Below are the code and all the weights of a small trained network. Each question names an input and a class and asks about switching units off, where a switched-off unit gives its printed mean instead of its output.

import numpy as np


def w(rows, s, z=0):
    codes = np.array(rows[::2]) - 128.0
    scale = np.full(codes.shape[1], s)
    scale[-1] = z or s
    return codes * scale


def f(y):
    return np.maximum(y, 0)


def log_softmax(a):
    a = a - a.max(-1, keepdims=True)
    return a - np.log(np.exp(a).sum(-1, keepdims=True))


def net(x, mask):
    res = np.array(x, float).reshape(1, 6) / 4 @ E
    y = f(res @ A[0][:, :-1].T + A[0][:, -1])
    res = res + np.where(mask, y, B[0][:, -1]) @ B[0][:, :-1]
    return log_softmax(res[-1] @ U[:, :-1].T + U[:, -1])


A, B = {}, {}
E = w([
[116,139,136,120],'x0',
[139,118,120,137],'x1',
[37,61,136,232],'x2',
[176,183,254,162],'x3',
[113,223,32,197],'x4',
[91,165,149,101],'x5',
],0.0097)
A[0] = w([
[178,141,112,162,105],'n0',
[166,127,135,113,203],'n1',
[101,141,166,163,71],'n2',
[74,98,122,170,89],'n3',
[135,111,158,162,130],'n4',
[130,169,106,176,129],'n5',
[168,164,143,91,166],'n6',
[141,165,62,109,175],'n7',
[78,114,121,164,200],'n8',
[115,98,151,130,115],'n9',
[147,139,152,102,253],'n10',
[180,174,186,166,99],'n11',
[119,118,168,137,120],'n12',
[146,73,129,78,52],'n13',
[159,171,157,178,82],'n14',
[115,133,148,119,109],'n15',
[142,79,146,78,141],'n16',
[80,115,123,159,170],'n17',
[107,155,157,112,127],'n18',
[131,90,147,89,197],'n19',
[60,163,117,119,105],'n20',
[115,69,255,176,99],'n21',
],0.018,0.0055)
B[0] = w([
[130,153,130,130,156],'n0',
[104,120,107,121,183],'n1',
[174,150,127,119,163],'n2',
[45,115,124,82,190],'n3',
[178,155,125,113,166],'n4',
[75,94,104,99,185],'n5',
[100,93,126,130,202],'n6',
[126,187,75,163,220],'n7',
[141,87,184,121,199],'n8',
[152,142,127,125,162],'n9',
[102,119,89,143,201],'n10',
[54,63,172,99,193],'n11',
[151,152,120,127,163],'n12',
[29,116,115,126,194],'n13',
[74,56,140,126,172],'n14',
[145,121,122,128,142],'n15',
[62,76,141,110,213],'n16',
[125,81,165,111,188],'n17',
[154,122,126,128,155],'n18',
[84,74,191,123,209],'n19',
[117,126,97,136,169],'n20',
[247,205,118,151,251],'n21',
],0.016,0.014)
U = w([
[118,60,84,101,226],'0',
[163,36,169,78,2],'1',
[242,215,2,226,116],'2',
],0.0086,0.00096)

Each question gives the input, the list of numbers given to net, and the class t.
The units are the neurons (one row each of A and B). Each row of codes is followed by its name. A weight is (code - 128) times the scale printed after its matrix; where a second scale follows, it is the last column's (A, B and U).
mask holds one flag per neuron, in row order. A switched-off neuron (its flag False) gives its mean, the last column of its row in B, instead of its output. The means were averaged over made-up inputs and are rounded, as every weight is.
A unit's drop is (log p(t) with every unit on - log p(t) with that unit switched off) / (log p(t) with every unit on - log p(t) with every unit switched off).
The circuit of an input: a set's keep is (log p(t) with only the set's units on - log p(t) with every unit switched off) / (log p(t) with every unit on - log p(t) with every unit switched off). Starting from the 12 units with the biggest drops (on a tie, the unit counted first), units are removed one at a time, each time the one whose removal leaves the highest keep (on an exact tie, the one counted first), for as long as the keep stays at least 0.8.
circuit, biggest first: the units of the circuit, biggest drop first
k most important neurons: the k neurons with the biggest drops, biggest first
drop of u: that unit's drop, to one decimal
input [7,-1,1,4,-7,7], class 2: circuit, biggest first : [n21]
input [-2,-2,2,-3,-1,-5], class 1: circuit, biggest first : [n7, n10]
input [-3,-3,8,5,8,7], class 1: 2 most important neurons : [n8, n17]
input [2,-8,3,3,4,1], class 1: circuit, biggest first : [n7, n13]
input [-2,-3,1,1,-7,6], class 2: 2 most important neurons : [n21, n11]
input [5,-3,-7,0,-7,6], class 0: 2 most important neurons : [n10, n13]
input [-6,-2,7,-7,-3,4], class 1: 2 most important neurons : [n8, n17]
input [-4,4,6,-3,-3,-7], class 1: drop of n8 : 0.1
input [-1,-3,-7,0,6,3], class 2: drop of n13 : 0.1
input [8,2,3,5,8,-3], class 1: drop of n10 : 0.4
